Below are the code and all the weights of a small trained network. Each question names an input and a class and asks about switching units off, where a switched-off unit gives its printed mean instead of its output.

import numpy as np


def w(rows, s, z=0):
    codes = np.array(rows[::2]) - 128.0
    scale = np.full(codes.shape[1], s)
    scale[-1] = z or s
    return codes * scale


def f(y):
    return y / 2 * (1 + np.tanh(0.7978845608 * (y + 0.044715 * y**3)))


def log_softmax(a):
    a = a - a.max(-1, keepdims=True)
    return a - np.log(np.exp(a).sum(-1, keepdims=True))


def net(x, mask):
    res = np.array(x, float).reshape(1, 5) / 4 @ E
    y = f(res @ A[0][:, :-1].T + A[0][:, -1])
    res = res + np.where(mask, y, B[0][:, -1]) @ B[0][:, :-1]
    return log_softmax(res[-1] @ U[:, :-1].T + U[:, -1])


A, B = {}, {}
E = w([
[155,117,92,112,98,149,199,213,207],'x0',
[172,151,134,236,157,164,68,126,197],'x1',
[136,72,98,118,27,254,68,142,162],'x2',
[180,194,65,69,183,171,102,112,103],'x3',
[29,141,72,147,125,104,83,177,93],'x4',
],0.0092)
A[0] = w([
[184,91,162,154,54,219,86,95,171,165],'n0',
[86,73,165,99,27,83,248,168,144,124],'n1',
[129,164,139,88,132,128,87,95,77,165],'n2',
[28,123,93,107,103,101,130,170,99,107],'n3',
[164,142,96,30,118,157,191,142,105,126],'n4',
[99,123,187,118,180,40,146,44,49,168],'n5',
[129,120,153,128,131,97,191,135,134,252],'n6',
[169,157,86,161,161,181,77,148,186,49],'n7',
[27,132,112,90,130,88,110,121,48,188],'n8',
[48,127,72,129,76,174,30,164,103,155],'n9',
[169,121,93,60,110,161,158,136,117,161],'n10',
[121,114,119,164,127,108,109,153,136,137],'n11',
[124,119,139,129,109,146,91,114,129,99],'n12',
[164,126,91,49,112,162,170,138,101,191],'n13',
],0.014,0.0035)
B[0] = w([
[109,150,86,118,112,118,1,108,105,236],'n0',
[94,12,139,147,54,144,198,143,109,236],'n1',
[112,84,92,130,198,136,122,128,143,176],'n2',
[145,162,89,122,71,87,129,201,139,196],'n3',
[128,154,126,129,94,170,74,78,171,191],'n4',
[149,166,173,127,237,152,162,88,138,252],'n5',
[108,136,187,121,76,132,73,153,122,186],'n6',
[131,171,217,123,134,82,162,162,112,180],'n7',
[128,116,76,131,171,73,83,156,56,226],'n8',
[100,73,164,140,26,148,104,111,112,213],'n9',
[128,177,154,147,115,136,92,84,115,178],'n10',
[139,134,183,76,115,141,145,128,114,147],'n11',
[140,116,89,119,115,137,124,145,161,147],'n12',
[146,143,154,124,123,152,62,97,174,187],'n13',
],0.021,0.018)
U = w([
[111,31,227,172,52,178,253,164,185,136],'0',
[164,75,62,113,244,116,128,94,96,68],'1',
[206,213,193,97,184,145,79,66,183,185],'2',
[147,118,164,134,134,20,178,246,82,241],'3',
[87,52,72,111,15,153,29,145,158,216],'4',
[158,93,64,135,111,176,186,133,166,22],'5',
[177,140,71,66,88,101,150,231,231,2],'6',
[163,89,60,149,103,132,184,105,194,4],'7',
],0.0065,0.0023)

Each question gives the input, the list of numbers given to net, and the class t.
The units are the neurons (one row each of A and B). Each row of codes is followed by its name. A weight is (code - 128) times the scale printed after its matrix; where a second scale follows, it is the last column's (A, B and U).
mask holds one flag per neuron, in row order. A switched-off neuron (its flag False) gives its mean, the last column of its row in B, instead of its output. The means were averaged over made-up inputs and are rounded, as every weight is.
A unit's drop is (log p(t) with every unit on - log p(t) with that unit switched off) / (log p(t) with every unit on - log p(t) with every unit switched off).
The circuit of an input: a set's keep is (log p(t) with only the set's units on - log p(t) with every unit switched off) / (log p(t) with every unit on - log p(t) with every unit switched off). Starting from the 12 units with the biggest drops (on a tie, the unit counted first), units are removed one at a time, each time the one whose removal leaves the highest keep (on an exact tie, the one counted first), for as long as the keep stays at least 0.8.
circuit, biggest first: the units of the circuit, biggest drop first
unit that matters most: the unit with the biggest drop
k most important neurons: the k neurons with the biggest drops, biggest first
drop of u: that unit's drop, to one decimal
input [2,-2,-6,-8,1], class 0: circuit, biggest first -> n1
input [-4,-7,-7,-4,-5], class 1: circuit, biggest first -> n5, n8, n1
input [0,-5,-5,4,2], class 2: 4 most important neurons -> n1, n4, n5, n13
input [-3,-3,-8,-1,4], class 1: circuit, biggest first -> n5, n8
input [-4,-6,3,-7,3], class 3: 3 most important neurons -> n8, n0, n3
input [-1,2,-4,8,7], class 1: 2 most important neurons -> n2, n1
input [0,-7,-4,0,0], class 1: circuit, biggest first -> n5, n8
input [3,8,1,0,-7], class 2: 3 most important neurons -> n7, n1, n9
input [4,7,-6,8,0], class 3: 2 most important neurons -> n5, n7
input [-6,2,-3,-8,1], class 2: 3 most important neurons -> n5, n1, n2
input [-2,5,0,4,-1], class 2: 2 most important neurons -> n1, n8
input [5,-8,-8,-2,5], class 3: 2 most important neurons -> n8, n3
input [-3,-7,-6,-4,-6], class 1: 4 most important neurons -> n5, n8, n9, n1
input [5,4,-3,0,-1], class 3: 3 most important neurons -> n1, n5, n9
input [-4,-1,-1,-5,-3], class 0: 2 most important neurons -> n0, n8
input [8,6,-4,-1,-4], class 3: 2 most important neurons -> n9, n1
input [3,-2,-4,-8,8], class 3: unit that matters most -> n8
input [8,5,-2,1,-4], class 2: drop of n8 -> 0.1
input [-3,-5,1,-8,2], class 3: drop of n3 -> 0.6
input [-8,2,1,8,-5], class 2: drop of n8 -> 0.6
input [-6,3,-1,6,1], class 1: unit that matters most -> n2
